Here is a tiny trained network, its code and every weight. The questions are about switching its units off for an input and a class, where a switched-off unit gives its printed mean instead of its output.

import numpy as np


def w(rows, s, z=0):
    codes = np.array(rows[::2]) - 128.0
    scale = np.full(codes.shape[1], s)
    scale[-1] = z or s
    return codes * scale


def f(y):
    return np.maximum(y, 0)


def log_softmax(a):
    a = a - a.max(-1, keepdims=True)
    return a - np.log(np.exp(a).sum(-1, keepdims=True))


def net(x, mask):
    res = np.array(x, float).reshape(1, 8) / 4 @ E
    y = f(res @ A[0][:, :-1].T + A[0][:, -1])
    res = res + np.where(mask, y, B[0][:, -1]) @ B[0][:, :-1]
    return log_softmax(res[-1] @ U[:, :-1].T + U[:, -1])


A, B = {}, {}
E = w([
[127,129,128,127],'x0',
[73,32,227,170],'x1',
[162,63,63,255],'x2',
[128,130,129,130],'x3',
[42,214,126,209],'x4',
[128,127,127,128],'x5',
[129,128,129,130],'x6',
[129,129,130,129],'x7',
],0.013)
A[0] = w([
[94,92,105,194,102],'N0',
[120,83,244,140,212],'N1',
[183,192,63,118,253],'N2',
[148,179,138,44,246],'N3',
[72,176,174,88,179],'N4',
[187,94,165,115,151],'N5',
[162,162,67,146,144],'N6',
[74,170,126,162,163],'N7',
[223,65,99,143,164],'N8',
[252,140,101,66,179],'N9',
[142,185,130,104,124],'N10',
[162,137,114,75,191],'N11',
],0.015,0.0075)
B[0] = w([
[103,139,154,184,200],'N0',
[167,80,190,99,249],'N1',
[70,166,20,164,251],'N2',
[19,133,189,124,246],'N3',
[156,206,201,80,225],'N4',
[128,59,90,69,180],'N5',
[153,178,26,109,199],'N6',
[189,245,176,153,216],'N7',
[177,51,97,148,207],'N8',
[37,74,139,185,232],'N9',
[76,171,146,129,183],'N10',
[45,96,169,147,192],'N11',
],0.012,0.018)
U = w([
[84,104,165,218,231],'0',
[132,73,129,4,154],'1',
[130,74,55,153,106],'2',
[206,53,115,144,94],'3',
[108,185,102,87,6],'4',
[190,145,166,81,213],'5',
[161,162,55,155,53],'6',
],0.016,0.0022)

Each question gives the input, the list of numbers given to net, and the class t.
The units are the neurons (one row each of A and B). Each row of codes is followed by its name. A weight is (code - 128) times the scale printed after its matrix; where a second scale follows, it is the last column's (A, B and U).
mask holds one flag per neuron, in row order. A switched-off neuron (its flag False) gives its mean, the last column of its row in B, instead of its output. The means were averaged over made-up inputs and are rounded, as every weight is.
A unit's drop is (log p(t) with every unit on - log p(t) with that unit switched off) / (log p(t) with every unit on - log p(t) with every unit switched off).
The circuit of an input: a set's keep is (log p(t) with only the set's units on - log p(t) with every unit switched off) / (log p(t) with every unit on - log p(t) with every unit switched off). Starting from all 12 units, units are removed one at a time, each time the one whose removal leaves the highest keep (on an exact tie, the one counted first), for as long as the keep stays at least 0.8.
units of the circuit, in order: the units of the circuit, biggest drop first
most important unit: the unit with the biggest drop
k most important neurons: the k neurons with the biggest drops, biggest first
drop of u: that unit's drop, to one decimal
input [-1,1,0,1,-3,-3,0,6], class 1: 2 most important neurons	N2, N0
input [-8,-8,0,2,-7,-3,8,2], class 0: most important unit	N9
input [0,1,-4,5,1,3,2,1], class 5: units of the circuit, in order	N2, N9
input [8,1,-7,8,3,7,-1,7], class 5: units of the circuit, in order	N2, N4
input [-7,6,5,1,0,1,7,4], class 3: 2 most important neurons	N3, N9
input [-5,-4,-1,1,-4,3,-4,0], class 0: 2 most important neurons	N9, N3
input [3,8,1,-1,-7,3,3,-2], class 3: units of the circuit, in order	N8, N3
input [5,-1,-8,0,-1,2,8,-2], class 0: 3 most important neurons	N3, N11, N6
input [5,-1,-3,4,1,1,0,0], class 4: 2 most important neurons	N9, N0
input [3,-7,5,-6,-1,8,7,8], class 2: 2 most important neurons	N9, N7
input [8,-7,8,2,0,8,-1,-6], class 2: 4 most important neurons	N8, N7, N9, N4
input [-8,-6,1,7,-3,3,-4,6], class 2: 2 most important neurons	N6, N2
input [2,-7,2,-8,2,-8,2,5], class 6: 2 most important neurons	N6, N2
input [1,-4,6,-5,1,7,2,-3], class 6: units of the circuit, in order	N6
input [1,-4,-4,5,-5,6,-4,1], class 0: drop of N3	0.0
input [7,-8,-6,-4,-6,0,5,2], class 0: drop of N9	0.3
input [8,8,-5,-3,1,-1,7,0], class 5: drop of N4	0.1
